In the rows, zero is written as 128.
[164 163 138 153  90 144 154  86 100 140 143 127 134 129 146 151 123 157
  86 139 162 116 181 141 164 133 122 188 158 177 121 137 107 173 134 101
 100 115 146 135 167 118 147 140 176 132 125 166 129 124 176 170] -> 5
[118  96 108 113 111  99 100 108 127 143 111  95 116 152 113 111  94 105
 125 117 118 149 124 143 129 121 130 163 125 118 148 105 105 125  86 119
 147 108 149 129 127 143 141 147 140 111  99 140  87 116 120 103] -> 2
[ 19  83 109 108  94 104  60 133 138  66 124 148 165 163 110 115 160 101
 138 163 132  77 116  57 108 158  99  91 157 102 130 100 178 135 123 129
 112  99 168 139 192 118  75  70 133 165 149 186 147 104 104 120] -> 1
[135 110 106 138 172 127 149  97 112 113 144 134 120 144 103 145 117 117
 157 113 140 126 119 144 118 107  93 114 121 149 129 101 120  90 126 112
 107 131 148 142 145 151 158 165 143 169  92 151 113 140 147  70] -> 4
[157 121 143 127 150 165 103 112 126 116 126 113 113 148 124 130 109 126
 133 118 139 149 133 173 116  98 138 193 111 144 113 125 135 121 149  99
 107 151 145 162 126 119  97 171 180 126  83 124 102 116 128 131] -> 4
[100 177  88  95  97 123 112 137 116  83 168 131 144 147  87 104 150 114
 182 177 138 146 140 105 112 165 114 158 155  98 135  91  96 102 136 116
  89 120 151 107 137 128 141 138 182 172 125 163 144 165 139 121] -> 7
[108  99 106 108 150 144 111 138 122  98  72 136 141 141  89 123 155  94
 138 120  95 103 107 146  91 158 160  94 173 143 126 136 138 118 152  90
 129 175 124 160 164 120 158 116 142 116 137 102  91 157  98 127] -> 0
[122 106 117 118 148  78 136  94 147  74  93  45 211 114 151 147 125  99
 104 147 141 163  93 147  98  94 166  78 117 133 101 153 144 162 136  98
  60 121 141  92 111 157 100 123 134 137 149 127 134 128 162 105] -> 3
[ 78 132 115 156 132 130 114  70 116  83 110  97 165 124 123  89  86 116
 119 127 150 132 127 110 101 128 143 155 107 142 132 137 102 105 154  84
 120 125 109 103  87 110 138 161 151 182 108 130 129  93 147 180] -> 6
[132 105 141 111  90 108  77  55 132 133  62 104 146 135 172 167 112  97
 134 127  90 153 155 141  79 125 108  45 158 123 132 112 163 103 118 113
 153 138 141 128 133 141 115 137 158 129 153 109  94 111  99 161] -> 1
[120 114 144 110 172 110 127 139 131 105 122 130 160 151  68 117 133  56
 132 106 149 153 104  93 139 141 123 162 127 117 128 103 109 120 129 124
 108 121 143  79 138 141 162 139 132 152  81 122 117 179 191 103] -> 6
[146 142 147 105 153 147 153 101 133 142 178 130 109 125 162 147 140 143
  96 129 115 128 127 107  66 116  95 146 139 142 109 144 136 125 127 126
 137  60  79 142  48 121 103 103 122  63 131 155 105 141 121 144] -> 2
[ 88 164 124 101 106 162 111 111 145 124 150  96 138 121 170 158 134 154
  92 146 162 148 150 118  93 160 131 128 148 147 118 104 134 149 169 111
  97 138 174 135 130 111  62 161 172 135 104 139  94 110 169 145] -> 2
[175  65  84 138 110 152 167 141 130 133 104 113 152 107 128 207 113 119
 125 156 113  87 127 141 141 114 138 203 146 172 100 173 155 142 115 121
 120 132 127 120 150 136 144 149 168 155 162 149 102 102 111 173] -> 6
[143  82 130 130 162 137 126 175 128 107 121 124 166 150  60 120 105 152
 130 130 120 156 167  89 142 146 124 174 107 124 167 107 128 100 115  96
 144 122 161 146 131 138 117 118 156 157 139 154 118 154 105 125] -> 4
[ 86  84 108 131 131 117 126 126 154 148 110 105 155 136 114 136 142  83
 121 105 143 169 106 148 123 131 132  95 106 118 114 122  99 117 126 123
 136 158 143 130 139 150 146 139 123 163 138 146 139 119 147 121] -> 1
[132 104  94 107 167 137 149  27  97 124 114  87 164 131 137 135 118 121
  97 183 117 134 115 124 111  62 174  86 144 123 101 166 148 109 177 114
 143 164 109 131 159 121 159  91 133 197 133 168 110 147 156 123] -> 0
[ 97  99 126 146 143 142  86 169 126 105 130 131 120 139  60 127 117 113
 130 140  89 142 115 148 140 168 138  95 133 149 177 136 149 119 109  96
 114 104 170 102 124 134 134 156 136 107 132 123 116 144 109 113] -> 5
[ 79 143 109 122 172 125 131 159 110 108 143 129 137 149 101 144 132 106
 173 136 123 137 124 139 128 120 132 130  91 111 138 134 123 126 103 151
  91 112 162 128 157 114 121 142 136 132 146 186 123 182 161 101] -> 3
[125  74 118 107 173 110 130 146 127 131 116 110 124 136  87 116 126 101
 175 157 132 132 108 133 126 117 137 133 120 114 152 105  87 100 121 156
 119 130 138 133 112 153 149 139 124 152 107 124 110 166 115  83] -> 3
[138  88 131 134 138 124  86 156 111 143 138 130 119 133 172 159 128 130
 124 133 138  77 166 153 141  96  73 194 127 118 156 129 140 142 133  97
 129 161 118 146 164  86  73 100 152 123  71 114 140 159 109 111] -> 4
[153 162 144 142 104 164 124  95 108 133 156 124 154 129 109 145 106  89
 153 133 145 111 163 178 109 133 143 201 139 137 112 131  53 172 142  90
 123  97 128 128 185  94 141 142 158 111  69 103 116 147 208 145] -> 6
[131 123 136 133  84 142 125 157 107 152 131 154 129 138 168 173 120 139
 177 153 129 112 107 161 114  93 107 161 107 130 147 144 131 152 117 131
 128 157  92 115 136  98 111 123 142 132 126 151 152 176 162 126] -> 3
[107 116  87 109 133 112 138 131 146 123 151 146 141 118 121 112 144 103
 113 120 133 135 128 148 127 147 150 170 134  98 112 152  93 127 126 115
 117 161 151 155 129 140 151 143 172 143  99 133 100 113 145 138] -> 0
[110 181 127 131 165 116 133  54 113 137  96 106 187 155 177 138 159 114
 153 151 101  86 147 171 120 143 175 154 123 133 128 148 149 148 136 126
 132 118 105 140 122 105 128 175 163 187  92 113  95 127 114 169] -> 5
[140 103 120 139 167  92  82 137 121 102 124 134 140 148  63 120 114 140
 170 116 128 146 180 152 144 118 141 127 125  86 121 125  97  93 108 121
 128 129 144 129 160 126 177 160 126 136 100 133  94 118 110  85] -> 7
[117 131 102  91 115  99 134 161 124 102  95 123 143 123 116 145 149  83
 127 168 108 145 159 121 113 135 127 131 128 105 161 125 100 109 132 124
  82 100 125 128 129 123 163 112 149 134 119 137 138 138 146 140] -> 3
[110 126 118 126 123 137  96 173 128 107  98  96 121 130 119 117  98  80
 126 158 145 154 148 111 127 128 107 120 139 120 162  91 107  84 141 130
 145 127 163 120 105 125 153 151 145 130 135 152 109 115 123 131] -> 2
[142 192 117 157 125 108  98 161 139  64 118  78 134 142 129 156 125 127
  72 138  93  89 157  86 114 118 111 152 135 167 150 150 145 103 143  98
 126 104 132 123 221  85 192 148 176 165 127 106 106 144  55 218] -> 7
[135 109 109 111 162 119 131 148  98 122 101 151 141 129 112 104 153 113
 143 116 144 157 150  87 111 138 121  94 120 111 121  94 130  94 128 107
 110 124 109 133 144 164 157 126 168 115 138 124 105 160 138 128] -> 4
[122  70  96 111 160 151 123 135 112 123 101 109 136 135  77 149 118 123
 146 120 119 138 157 169 131 117 103 156 145 120 150 126  98  77 132 109
 137 133 126 113 133 116 141 120 155 154 128 150 123 180 128  87] -> 4
[159 144 153 119 121 117 151 107 101 117 153 137  62 145 147 151 144 119
 121 143 138 137 129 140 125  80  72 100 147 145 114  87 111  95 166  79
 125 105  95 186 127 113 153 127 154 100  71 134 104 143 143 143] -> 2
[147 139  95 123 158 121 144 160 113 121 102 100 136 124 123 112 100  61
  87 149 132 134 195 116 137 129 145 152 129 116 120 131  84  93 132 128
  99 102 148 125 142 133 181 140 156 123 108 141 137 102 107 132] -> 0
[107 154 137  86 129 106 138 182 148  95  61 132 186 180 181 105 132  82
  58 148 101 148  96 141  87 124  92 190 137 137 112 141 126 100 102 107
 123 150 122 135 118  97 167 154 127 153 132 129 125 143  87 134] -> 2
[128 150 142 133 147 131  53 112 120 135  78 134 116 104 163 138  96  32
 106 190 132  78 121 152 166  79 147 135 146 130 163 176 152 159 150 124
  79 133 146 127 121 128 152 181 173 127 135 101 154 109 126 150] -> 5
[130 106 123 154 145 113  68  80 131 115  64 148 120 117  87 114 106  75
 194  86 121 118 109 115 136  61 191 137  98 116 129  89  91 103 146 124
 179 147 106 114 160 139 109 198  74 129 119  94  79 138  95  91] -> 5
[143 187 129 186 154 135 150 130 147 111 160 109 178 125 130 165 126 185
 109 131 143 114 153 127  79  92 123  81 134 152 109 169 119 124 158 123
 122 145 130 154 152 113 173 159 189 120 105 129 148 118 142 158] -> 0
[116 164 162 145 110  86 111 123 134  97 208 110 125 143 135 139 126 120
 131 129 168  80 102  94 118 122  75  90 130 137 119 109 146 165 120 129
 124 110 127 137 189  94  74 129 126 140 125 147 114 170 111  80] -> 1
[152 124 100 114 140 112 146 170 135 114 141 137 116 147  79 111 142 105
 127 158 130 151 128 115 142 138 119 154 140 115 139 125 116 106 109 111
 129 131 156 145 126 156 152 151 158 126 124 141 106 141  93 118] -> 2
[111  40 140 107 119 131 113  87 118 162  90 129 122 156 139 139  88 119
 134 109 122 180 130 115  67 105 109   4 112 154 118  97 131  87 113  88
  85 124 118 126  65 140  82 140 170 118 102 126 132 123  81 127] -> 5
[129 137 145 158 133 145 127  68 117 154 151  75 176 138 177 148 135  75
 111 164 173  89 129 158 148 108 118 159 132 137  74  71 115 167 159 113
 112  99 141 184 170 107  94 121 170 154 129 128 160 123 138 134] -> 1
[ 81  98  88 113 116 155 108  80 117  80  84 127 155 132  91 118 157 123
 134 182 146 163 120 136  74  92 170  81 108 161 119 119 160 116 143 128
 122 100 115 122 122 134 122 130 138 182 160 186 124  89 176 164] -> 5
[174 103 123 117 118 120 112 113 124  70 170 134 177 112 134 108 139  50
 147 165 120 154  78  90 161 120 167 127 138 123 107 156 160 162 126 133
 106 122 109 116 102 136 137 113 176 141 159 143  87 119 167 170] -> 6
[121 121 102 137 152 124 148 158 132 151 138 109 148 144  81 139 127 114
 143 128 145 142 137 117 118 143 138 169 114 103 122  98 115 111 133 118
 131 139 169 129 177 147 175 156 150 148 126 138  98 140 130 130] -> 6
[152 136 107 110 137 107 167 114 131 101 118 101 113 114 118 148 148  86
 127 161 113 128 126 101 142 103 119 132 149 155 106 146 107 110 138 131
 128 130 133 158 150 168 122 133 117 147 163 176 141 149  96 127] -> 1
[107 114 104 124 114 126 111 164 141 123 155 136 147 124 117 148 131 118
 112 142 120 155 161 109 121 170 139 176 126 101 143 106  87 137 137 112
  94 111 149 123 154 131 121 147 147 127 135 149 139 112  94 140] -> 3
[138 119  93 143 121 110 151 123 130  90 115 140 135 136 144  98 154 123
 122 152 128 163 145 137 102 110 112  82 144 120 159 124  97 101 143 110
 122 108 123 125 102 135 144 147 128 141 117 152 143 127 121 128] -> 3
[ 85 111  98 126  59 135  74 127 107 132  53 146 161 114 151  77 130 175
 126 139 130 115 181 181  67 106 140 145 111 149 133 145 145 122  86 103
 131 103 129 149  98 116 107 113 137 122 152 118  95 127 176 124] -> 5
[102  89 142 120 150 136  90 161 122 137 182 146 134 129  78 139  87 128
 144 156 136 160  93 112 129 131 120  99 108  88 142 106 128 119 129 120
 106 114 124 111 119 107 141 131 161 116  94 145 150 149 169  86] -> 7
[132 157 106 126 136 129 173 134  82 130 118 138 107 130 152 110 102 120
 152 155 152 127 149 140 109  98 128  99 110 143  79 138 139 124 134 121
 100  97  94 162 170  96 112 194 221 143 109 151 139 162 106 151] -> 6
[ 86 162 120 108 203 169 125 110 118  98 138 108 127 120 130 168 123  23
 111 157 172  97 111 178 146 110 130 134 118 144 115 111  98 156 152 124
  77 133 160 175 189  93 109  93 135 105 117 140 167 115 184 105] -> 2
[143 125 119 100 142 114 123 161 143 121 148 108 132 146  90 122 147 109
  97 107 128 196 161 140 128 137 118 166 118 128 148 138 113 112 118 131
 136 111 135  95 147 154 182  94 153 164 111 151 129 155 154 140] -> 6
[147 156 144 161 137 143 107 154 111 120 162 125 121 130 112  74  93 167
  90 143 137 164 157 108  92 116 129 191 106 189 118 133 101 121 135 128
 128 127 103 144 103 127 144 177 142 135  85 147 173 134 115 127] -> 0
[117  73 115 134 174 123 111  83 125  47  54 102 175 134 119  93 127  85
 155 149 142  96 120 157 119  74 163  86 164 167 108 195 147 131 139 111
 122 120 158 141 122 155 141 103 150 162 146 167 105 123 143 146] -> 5
[134 143 124 148 139 103 103 119 107  54  83  79 155 126 140  92 107 120
 149 153 137  89 141 117 125  97 137 235 129 162 145 104 112 139 136 111
 133 108 128 118 144  92 110 130 100 126  99 134 139 153 170 144] -> 7
[138 147 146 118 134 111 141 110 153 102 105  75 138 150 125 166 103  88
 182 107 157  72 115 154  94  80 109 129 122 128 140 119 102 140 142 105
 153 138 149 180 152  94 101 101 149 148  84 149  93 161 137 122] -> 7
[114 109 138  61 107 168  87 116 130 167  28  91 139 156 194 152 145  93
  99 125 153 114 152 143 124 112 104  94 157 134 119  93 150 118 119 177
 175 123 127 155  95 137  81  84 172 143 129 175  60 108 115 102] -> 2
[105  69 103 117 128 130 123 164 138  86 112 152 150 149 108 144 145  49
 159 130 128 138 101 142 113 121 101 102 129 131 155  84  85  95 127 129
 112 108 134 122 135 110 160 140 138 179 117 145 107 164 154 109] -> 3
[168 104 118 138 164 111  90  76 118 131 151 142 141 124 152 123 130  66
 140 173 154 147 172 178 128  91 135 169 109 117 115 128 148 152 127 131
 119 145 125 165 144 127 118 139 143 166 111 142 163  99 141 125] -> 1
[121  79 114 107 159 102 122 136 124 130 116 126 156 154 144  79 141 104
 152 119 115 148 136 125  99 134 140 164 127 105 120 112 126 100 146 107
 125 123 127 100 131 151 163 119  66 185 135 112 126 158 106  92] -> 4
[102  47  89 114 130 156 108 164  92 151  33 132 143 106 109 151 115 136
 173 171 122 135 165 157  99  79 137 142 124 103  99 144 145  97 149  87
 136 169 125 125 139 116  90  95 118 116 152 149 179 177 141 115] -> 7
[101 141 139  90 175 116 134 160  98 111 119 118  98 150 101 125 108 109
 119 122 144 108 120 162  90 123 101 166  65 149 139 114 153 124 100 107
  98 132 101 172 163  80 102 110 111 138 117 132 126 165 107  76] -> 4
[119 119 101 135 145 120 119 170 108 138 116 119 112 125  71 124 100  96
 100 127  95 140 155 138 160 136 128 188 104 126 134 130 134  97  97 134
 151 134 161 131 159 126 151 144 137 148 115 147 130 159  98  95] -> 0
[173  85 102 101  96 115 127 132 161  76  67  82 156 127 120 159 108 128
 129 139 168 156 163  85 113  80 144  98 169 146 133 148 142 130 148 144
 123 156 135 129 108 118 119 131 179 140 146 198  85  86 138 148] -> 2
[127 149 140 106  32 141  86  58 147 137 109 148 154 140 114 132 132 129
 161 124  97 156 145  91  50 155 125 161 142 126 172  98 116 123 126 149
 143 113 123 105  59 141 121 121 128 165 115 129 128 121 143 136] -> 3
[128 129 132 116 134 140 145 171 116 153 104 143 107 155  89 107 120 117
 157 127 151 109 119 145 156 117 135 148 121 128 148 126  98 125 111 115
 151 125 145 158 132 141 166 120 102 130 156 142  99 168 154  88] -> 2
[124 129  96 125 152 118  72  79 101 105 109 135 117 141  92  95 107  86
 154 111 107 172 159 161 118 117 154 110 122 119 149  83 105  93 106  98
 122 108 160 125 182 159 149 146 163  92 105 122  96 142 132  97] -> 5
[124 114 134 115 121 159 143 154 133 102 115 103 114 143 109 136  71 140
 152 125 124  53 128 131 114 123 148 160 148 151 141 179  99 111 121 125
 150 127 156 118 143 102 127 109 110 141 148 139  62 148 111 125] -> 0
[172  88 111 122 136 157 160 174 144 114 187 158 136 147 105 152 112 122
 214 163 131  89 163 107 152 130 143 183 164 130 143 155  79 124 171  96
  93 155 168 148 173 127 138  98 160 177 117 129 159 147 101 153] -> 6
[157 104 104 173 117 140 128 110 100 135  63 137 153 103 114 138 123 141
 208 168 148 117 192 126 107  86 135 137 134 150  90  95 133  74 144 147
 133 135 146 131 163 142 167 174 153 152 135  88 149 143 185 153] -> 1
[ 62 141  83 149 129 145 102 152 104 138  56 108 142 119 109 119 116 111
 140 135  96 106 139 124 151 162 132 150 116 116 133  94 114  93 118 112
 149 136 164 156 143 146 118 138 133 124 144 150 157 116  73 111] -> 7
[183 109  97 108 106 122 121  92 133  85 109 139 156 116 212 155 120 153
 115 153 141  86 138 189  89  16 115 186 151 138  90 156 115 118 103  87
 143 126 120 146 179 125 122 102 139  96 171 103  50 135 170 137] -> 2
[118 116 136 142 111 102 147 105 109 122 129  84 111 126  74 139 117 129
 126 149 140 115 138 129 122 141 126 196 122 123 102  96 140 140 141 110
 118 106 126 117 158  88  94 139 127 113  65 104 147 111 116 144] -> 6
[100 125 114 105 100 105 153 154 145 121  85 122 142 147 137 124 139 119
  91 132 107 149 103 111 104 144 117 112 132 119 193 117  94 120 116 131
 133 117 141 107 135 125 161 127 104 128 110 140 118 146 160 120] -> 3
[105 127 150 138 147 142  86  97 101 136 126 119 101 131 163 144  93 130
 132 164 122  85 156 154 133  79 103 213 138 131 101 160 134 132 131 108
 116 142 168 176 101  94  68 159 121  93 101 149 118 119 118 132] -> 2
[109 124 105 124 165 106 100 117 103 101 148 125 118 121 124 112 168 130
 105 156 137 124 132 140 191 111 106 134 139 122 171 125 103 110 114 106
 137 116 129 124 119 155 151 103 127 124 128 126 100 153 188 120] -> 2
[161 111 125 111 106 123  74  73 144 130  75 104 152 147 129 163 135 160
 142 115 112 169 186  94  90  68 132  88 181 130 133 159 133 113 148 112
 119 147 133 115  86 134 118 162 185 109 134 136  89 148 134 168] -> 2
[124 102  96 130  63 116 100 112 109  84  91  98 176 102 192 128  88  75
 136 133 132 142 165 170  55  83 115  77 132 136  95 137 142 128 146  59
 123 131 114 120 126 120  89  60 162 126 120 144 165 127 153 117] -> 0
[110 129 106 172 174 108 114 116  89  98  85 151 137 130 121  91 134 147
 125 126 149  80 147 184 158  89 120 163 111 118 101 132 126 123  94  70
 155  70 128 123 199 151 135 138 137 123 156 107 143 166 126 138] -> 7
[117 153 149 116 144 139  98 117 119 102 151 122 109 147  85 125 128 125
 134 190 124 118 130 188 136 107 147 148 140 104 155 165 117 123 136 105
 124 125 164 120 148  90 122 156 125 131 136 117  75 157 134 131] -> 5
[151 100 132 112 128  95 113 153 142  93 144 168 142 138 154 115 111 170
 174 163 172 146 153  91  92  99 118 154 140 112 173 111 158 132 168 108
 101 137 106 116  69  84 125 171 132 185 144 170 135 149 167 147] -> 7
[ 91 112 102  67 160 122 129 146 122 136  86 109 141 136 119 125 129  86
 108 156 137 142 157  97 120 149 149  83 129 117 135 105 146 120 141 130
  94  80 124 127 117 126 116 115 140 151 125 151 135 138 123  88] -> 2
[124 135  90 110  71 109 137  74 136 112  62 109 166 131 122 151 164 103
  90 152 126 130 138 115  96  90 125  56 134 137 159 134 129 120 112 113
 120 140 131 143  97 113 115 120 115 152 180 163  78 101 135 142] -> 5
[ 56 141 105  96 138 110 143 134 178 102  68 101 161 136 148 162 119 121
 133 105  85  75  98 137  99  97 132 145 120 138 115 151 131  97 113 157
 107 102 167 184 154 111 126 128 130 131 139 152 126 120 147 101] -> 1
[100 120 123 173  96 105 136  88 144 104 108  89 135  90 116 178  94 134
 155 116 114 188 116 166  74 121 102  59 105 143 131  97 115 110 109 125
 188 167 144 130 106 111  93 170  96  87 142 113 139  80 126 160] -> 2
[ 82 139 124 136 122 133  88  92 105 121 122 109 100 105  86 132 106 150
 151 139 147  90 186 102 120  94 134  80 125 153 133 145 108 114 134 151
 107  75 144 144 128 126 111 120 133 123 126 167 122 117 142 116] -> 5
[158 105 112 125 168 122 131 185 130 126 113 176 177 141 135 131 130 177
 138 162  96 157 158  63 100  98 160 213 105 117 151 145 158 112 151 101
 126 159  80 139 117 115 144 158 120 142 172 156 146 145 103 175] -> 6
[150 117 149 122 132 137 125 124  96 158  94 170 136 143 109 165 130 129
 174 135 185  88 145 127 114  65  98 227 109 126  81 118 129 156 105 113
 142 110 107 116 170 154 115 110 140 132 148 164 156 191 180 142] -> 7
[ 79 145 130 129 118 112 104 168 113 108 120 130 102 148  89 124 168 199
 110 151 112 101 146 194 154 100 109 234 122 131 140 107  94 101 109 119
 157  93 116 163 190  78 133 154 144 116 122 122  93 169 118 155] -> 5
[125 121  76 137 148 116 147  77 103  85  89 117 139 130 154 111 124  86
 141 109 103 128  99 114  67  98 136  83 110 194 104 133 120  92  95 112
  98  84  88 118 144 154 168 161 138 106 122 135 112 142 173 137] -> 1
[129 144  96 134 180 129 148 133 118 115 159 126 139 118 115 134 151 105
  86 131 118 152 108 146 142 162 122 115 105 145 144 117 122 116 111 125
  99 139 119 129 130 140 133 141 140 147 128 129 131 162 103  73] -> 3
